Below is a small trained network, with its code and all its weights. Each question gives an input and a class and asks what happens when units are switched off, that is, made to give their printed mean instead of their output.

import numpy as np


def w(rows, s, z=0):
    codes = np.array(rows[::2]) - 128.0
    scale = np.full(codes.shape[1], s)
    scale[-1] = z or s
    return codes * scale


def f(y):
    return y / 2 * (1 + np.tanh(0.7978845608 * (y + 0.044715 * y**3)))


def log_softmax(a):
    a = a - a.max(-1, keepdims=True)
    return a - np.log(np.exp(a).sum(-1, keepdims=True))


def net(x, mask):
    res = np.array(x, float).reshape(1, 7) / 4 @ E
    y = f(res @ A[0][:, :-1].T + A[0][:, -1])
    res = res + np.where(mask, y, B[0][:, -1]) @ B[0][:, :-1]
    return log_softmax(res[-1] @ U[:, :-1].T + U[:, -1])


A, B = {}, {}
E = w([
[184,202,115,252,125,154],'x0',
[135,131,132,122,132,133],'x1',
[123,128,109,137,135,118],'x2',
[112,72,170,185,191,124],'x3',
[169,75,88,117,71,184],'x4',
[123,127,132,131,118,129],'x5',
[130,128,124,126,135,126],'x6',
],0.014)
A[0] = w([
[113,61,93,86,100,136,73],'n0',
[171,157,148,142,97,136,84],'n1',
[137,150,110,144,90,159,106],'n2',
[88,108,169,98,135,80,118],'n3',
[185,127,158,101,136,101,110],'n4',
[43,99,181,118,195,108,117],'n5',
[89,248,145,84,105,67,112],'n6',
[149,141,112,189,155,115,40],'n7',
[118,105,108,87,91,113,2],'n8',
[148,142,133,181,151,116,212],'n9',
[138,100,142,126,97,130,123],'n10',
[136,103,127,72,101,109,209],'n11',
[145,118,164,114,146,100,101],'n12',
[131,113,86,74,134,101,166],'n13',
[136,122,152,127,146,123,88],'n14',
[172,150,82,150,76,140,109],'n15',
[103,123,124,122,148,157,101],'n16',
[100,81,99,48,108,123,54],'n17',
[113,87,103,71,108,132,220],'n18',
[146,184,87,147,83,171,98],'n19',
],0.014,0.0098)
B[0] = w([
[95,229,145,162,75,203,196],'n0',
[148,107,148,83,149,71,168],'n1',
[167,110,80,76,138,110,175],'n2',
[235,63,99,89,105,21,202],'n3',
[120,112,137,104,96,127,127],'n4',
[167,111,114,116,116,22,240],'n5',
[1,158,182,197,141,240,239],'n6',
[92,117,189,187,182,148,185],'n7',
[189,114,83,76,64,185,148],'n8',
[102,187,148,96,75,243,247],'n9',
[124,109,162,127,141,162,145],'n10',
[120,130,187,181,169,94,233],'n11',
[127,93,112,129,167,68,143],'n12',
[144,98,159,200,150,171,203],'n13',
[84,79,155,137,152,85,128],'n14',
[125,129,32,34,77,80,211],'n15',
[116,162,128,166,131,100,127],'n16',
[99,170,124,115,63,205,218],'n17',
[100,106,183,197,227,116,254],'n18',
[190,113,64,68,150,93,220],'n19',
],0.0068,0.012)
U = w([
[80,116,136,215,149,132,123],'0',
[86,134,43,112,32,254,252],'1',
[153,115,11,54,84,4,31],'2',
],0.0062,0.0023)

Each question gives the input, the list of numbers given to net, and the class t.
The units are the neurons (one row each of A and B). Each row of codes is followed by its name. A weight is (code - 128) times the scale printed after its matrix; where a second scale follows, it is the last column's (A, B and U).
mask holds one flag per neuron, in row order. A switched-off neuron (its flag False) gives its mean, the last column of its row in B, instead of its output. The means were averaged over made-up inputs and are rounded, as every weight is.
A unit's drop is (log p(t) with every unit on - log p(t) with that unit switched off) / (log p(t) with every unit on - log p(t) with every unit switched off).
The circuit of an input: a set's keep is (log p(t) with only the set's units on - log p(t) with every unit switched off) / (log p(t) with every unit on - log p(t) with every unit switched off). Starting from the 12 units with the biggest drops (on a tie, the unit counted first), units are removed one at a time, each time the one whose removal leaves the highest keep (on an exact tie, the one counted first), for as long as the keep stays at least 0.8.
circuit, biggest first: the units of the circuit, biggest drop first
most important unit: the unit with the biggest drop
top k neurons: the k neurons with the biggest drops, biggest first
drop when u is switched off: that unit's drop, to one decimal
input [7,4,8,-2,-6,-7,-3], class 1: top 3 neurons -> [n9, n18, n11]
input [-3,8,3,-6,-1,-5,-1], class 0: circuit, biggest first -> [n18, n11]
input [1,6,3,-2,-8,8,1], class 1: circuit, biggest first -> [n18]
input [4,-4,3,0,-1,-4,5], class 1: circuit, biggest first -> [n18, n9]
input [8,-6,-8,-8,1,-5,-7], class 2: top 2 neurons -> [n19, n15]
input [-8,-8,-2,-6,0,4,-2], class 0: top 4 neurons -> [n18, n11, n9, n13]
input [-4,-2,-5,6,8,-2,-4], class 0: top 4 neurons -> [n18, n9, n11, n15]
input [-2,4,-8,1,-6,-7,7], class 2: top 2 neurons -> [n5, n3]
input [4,3,-4,0,3,0,7], class 2: circuit, biggest first -> [n6, n15]
input [0,-1,6,-8,-3,6,0], class 0: circuit, biggest first -> [n9, n6]
input [1,6,-5,0,7,0,1], class 2: circuit, biggest first -> [n6, n9]
input [-8,8,6,8,8,-2,-4], class 0: top 2 neurons -> [n18, n11]
input [4,2,8,-2,-8,8,-1], class 1: top 2 neurons -> [n9, n18]
input [3,-4,5,8,1,0,-8], class 1: circuit, biggest first -> [n9]
input [4,-4,8,-4,-7,-7,2], class 1: circuit, biggest first -> [n18, n9]
input [2,-7,3,-3,-8,3,-7], class 1: top 4 neurons -> [n18, n11, n9, n13]
input [-8,2,3,1,7,-1,2], class 0: top 3 neurons -> [n18, n11, n9]
input [4,7,2,7,1,-4,0], class 1: top 2 neurons -> [n9, n18]
input [5,-2,7,0,-6,-8,5], class 1: top 3 neurons -> [n9, n18, n11]
input [-5,-2,-6,1,-7,-3,6], class 2: most important unit -> n3
input [3,3,7,-3,-4,-7,3], class 1: top 2 neurons -> [n18, n11]
input [0,-4,-2,3,-2,-8,8], class 2: top 2 neurons -> [n6, n18]
input [8,7,6,-6,-5,-6,7], class 1: top 2 neurons -> [n6, n9]
input [-8,-1,-4,-8,-5,-1,6], class 0: drop when n11 is switched off -> 0.3
input [-5,7,8,-6,-7,5,-3], class 0: drop when n15 is switched off -> 0.0
input [-5,3,1,3,3,-6,2], class 0: drop when n18 is switched off -> 0.2
input [-1,-7,-5,-5,-5,-5,-5], class 0: drop when n6 is switched off -> 0.1
input [7,-5,6,2,2,5,-5], class 1: circuit, biggest first -> [n9]
